Here is a tiny trained network, its code and every weight. The questions are about switching its units off for an input and a target symbol, where a switched-off unit gives its printed mean instead of its output.

import numpy as np


def w(rows, s, z=0):
    codes = np.array(rows[::2]) - 128.0
    scale = np.full(codes.shape[1], s)
    scale[-1] = z or s
    return codes * scale


def softmax(a):
    e = np.exp(a - a.max(-1, keepdims=True))
    return e / e.sum(-1, keepdims=True)


def log_softmax(a):
    a = a - a.max(-1, keepdims=True)
    return a - np.log(np.exp(a).sum(-1, keepdims=True))


def net(x, mask):
    ids = ['αβγδεζηθλμξπφψω'.index(c) for c in x.split()]
    T = len(ids)
    res = E[ids] + P[:T]
    u = 0
    for l in range(3):
        r = res
        for j in range(2):
            rows = slice(2 * j, 2 * j + 2)
            q, k, v = (r @ M[l][rows].T for M in (Q, K, V))
            z = softmax(np.where(np.tri(T) > 0, q @ k.T / 2**0.5, -1e9)) @ v
            o = O[l][rows]
            res = res + np.where(mask[u + j], z, o[:, -1]) @ o[:, :-1]
        u += 2
    return log_softmax(res[-1] @ U[:, :-1].T + U[:, -1])


Q, K, V, O = {}, {}, {}, {}
E = w([
[163,164,78,123,180,45],'α',
[125,108,164,2,166,53],'β',
[102,146,140,81,117,101],'γ',
[68,73,108,131,140,154],'δ',
[64,109,152,34,37,164],'ε',
[158,43,93,177,85,79],'ζ',
[134,116,190,100,80,75],'η',
[123,164,54,87,167,152],'θ',
[137,172,166,42,175,163],'λ',
[184,50,142,90,198,136],'μ',
[148,147,53,151,48,163],'ξ',
[205,63,117,58,67,101],'π',
[49,82,141,81,194,43],'φ',
[185,222,123,103,58,110],'ψ',
[60,118,37,121,60,52],'ω',
],0.016)
P = w([
[117,166,187,189,165,191],'0',
[131,93,42,84,101,99],'1',
[126,97,32,69,94,99],'2',
[131,99,21,60,94,83],'3',
[133,106,13,61,92,85],'4',
[130,97,12,51,95,74],'5',
[130,101,7,48,83,71],'6',
[143,96,1,45,83,69],'7',
],0.0082)
Q[0] = w([
[40,103,84,88,116,1],'0.h1',
[159,67,75,84,106,126],'0.h1',
[104,60,136,118,130,136],'0.h2',
[152,83,197,144,121,194],'0.h2',
],0.0079)
K[0] = w([
[166,233,254,216,241,236],'0.h1',
[129,190,194,192,83,159],'0.h1',
[49,114,119,152,96,101],'0.h2',
[131,96,13,24,76,69],'0.h2',
],0.0056)
V[0] = w([
[44,47,171,143,3,71],'0.h1',
[67,78,21,199,146,132],'0.h1',
[14,121,99,64,248,88],'0.h2',
[166,60,118,132,137,184],'0.h2',
],0.0044)
O[0] = w([
[184,116,225,126,56,7,8],'0.h1',
[124,79,134,227,69,121,145],'0.h1',
[38,67,100,114,113,87,239],'0.h2',
[221,1,165,130,165,248,137],'0.h2',
],0.0048,0.0017)
Q[1] = w([
[62,168,54,99,130,98],'1.h1',
[129,158,215,214,114,194],'1.h1',
[68,52,160,164,32,217],'1.h2',
[114,55,43,2,68,93],'1.h2',
],0.0074)
K[1] = w([
[90,142,202,243,159,234],'1.h1',
[84,50,58,2,71,93],'1.h1',
[118,83,184,52,53,224],'1.h2',
[86,186,244,223,202,160],'1.h2',
],0.0055)
V[1] = w([
[15,49,156,187,167,95],'1.h1',
[8,154,4,114,178,213],'1.h1',
[40,140,125,123,45,98],'1.h2',
[71,231,131,135,72,90],'1.h2',
],0.005)
O[1] = w([
[25,244,38,98,196,232,144],'1.h1',
[239,224,91,108,82,234,255],'1.h1',
[92,1,116,102,19,246,80],'1.h2',
[66,133,200,82,45,206,107],'1.h2',
],0.0046,0.0025)
Q[2] = w([
[89,129,99,135,134,90],'2.h1',
[133,127,50,78,96,91],'2.h1',
[150,86,138,105,118,103],'2.h2',
[157,55,73,1,104,73],'2.h2',
],0.0094)
K[2] = w([
[136,184,112,184,112,138],'2.h1',
[91,158,185,192,154,142],'2.h1',
[113,120,165,133,103,154],'2.h2',
[114,187,237,254,193,211],'2.h2',
],0.0085)
V[2] = w([
[149,73,43,8,99,90],'2.h1',
[136,135,171,51,159,134],'2.h1',
[162,129,116,128,114,190],'2.h2',
[166,154,91,109,99,63],'2.h2',
],0.011)
O[2] = w([
[104,175,254,234,183,203,248],'2.h1',
[198,193,200,108,64,132,90],'2.h1',
[133,99,117,221,66,104,243],'2.h2',
[220,78,61,95,176,206,11],'2.h2',
],0.0076,0.0017)
U = w([
[149,155,40,65,181,251,179],'α',
[126,232,168,113,149,208,132],'β',
[101,170,145,100,103,140,128],'γ',
[21,138,85,173,74,75,75],'δ',
[123,150,223,178,67,86,211],'ε',
[41,45,128,106,218,79,10],'ζ',
[110,116,183,5,164,82,29],'η',
[164,180,67,237,36,215,108],'θ',
[193,232,139,136,50,133,44],'λ',
[163,228,83,191,220,40,161],'μ',
[173,27,102,255,92,100,123],'ξ',
[172,68,181,187,210,156,253],'π',
[44,167,150,45,72,207,79],'φ',
[236,51,152,91,70,125,96],'ψ',
[20,62,108,199,167,224,229],'ω',
],0.0071,0.0052)

Each question gives the input, a string of symbols that net reads in full, and the target symbol t.
The units are the heads (2 rows each of Q, K, V and O). Each row of codes is followed by its name. A weight is (code - 128) times the scale printed after its matrix; where a second scale follows, it is the last column's (O and U).
mask holds one flag per head, layer by layer. A switched-off head (its flag False) gives its mean, the last column of its rows in O, instead of its output. The means were averaged over made-up inputs and are rounded, as every weight is.
A unit's drop is (log p(t) with every unit on - log p(t) with that unit switched off) / (log p(t) with every unit on - log p(t) with every unit switched off).
The circuit of an input: a set's keep is (log p(t) with only the set's units on - log p(t) with every unit switched off) / (log p(t) with every unit on - log p(t) with every unit switched off). Starting from all 6 units, units are removed one at a time, each time the one whose removal leaves the highest keep (on an exact tie, the one counted first), for as long as the keep stays at least 0.8.
circuit, biggest first: the units of the circuit, biggest drop first
most important unit: the unit with the biggest drop
heads that matter: for each layer, one digit per head in row order, 1 if its drop is at least 0.15 and else 0, layers parted by /
drop when u is switched off: that unit's drop, to one decimal
input δ θ α γ α θ, target δ: circuit, biggest first : [2.h2, 2.h1]
input θ δ θ ε, target θ: most important unit : 1.h1
input ξ ψ δ, target ξ: heads that matter : 01 / 10 / 01
input ω ξ β α γ, target ω: circuit, biggest first : [2.h1, 1.h2]
input π π π, target π: circuit, biggest first : [2.h1, 1.h1, 2.h2]
input ω ξ β α α ψ ξ, target ω: circuit, biggest first : [2.h1, 1.h2]
input ξ ε δ β α α π, target ξ: circuit, biggest first : [2.h2, 2.h1, 0.h1]
input η η ε α μ π φ, target η: heads that matter : 10 / 10 / 11
input ε α α, target ε: heads that matter : 10 / 01 / 11
input α α δ η δ ξ, target α: heads that matter : 00 / 00 / 01
input ξ ξ α π, target ξ: heads that matter : 00 / 00 / 11
input δ α δ φ, target δ: heads that matter : 00 / 10 / 01
input ω ξ π α γ ε, target ω: heads that matter : 00 / 01 / 10
input α η π ε δ, target α: circuit, biggest first : [2.h2]
input π δ ξ γ μ α μ, target π: heads that matter : 00 / 00 / 10
input α ζ φ γ, target α: heads that matter : 10 / 00 / 01
input η ε α π, target η: drop when 0.h1 is switched off : 0.3
input η α β δ ζ δ μ η, target η: drop when 2.h2 is switched off : 0.8
input ω π α η φ, target ω: drop when 2.h2 is switched off : 0.0
input μ α ξ γ β ξ, target μ: circuit, biggest first : [1.h2]
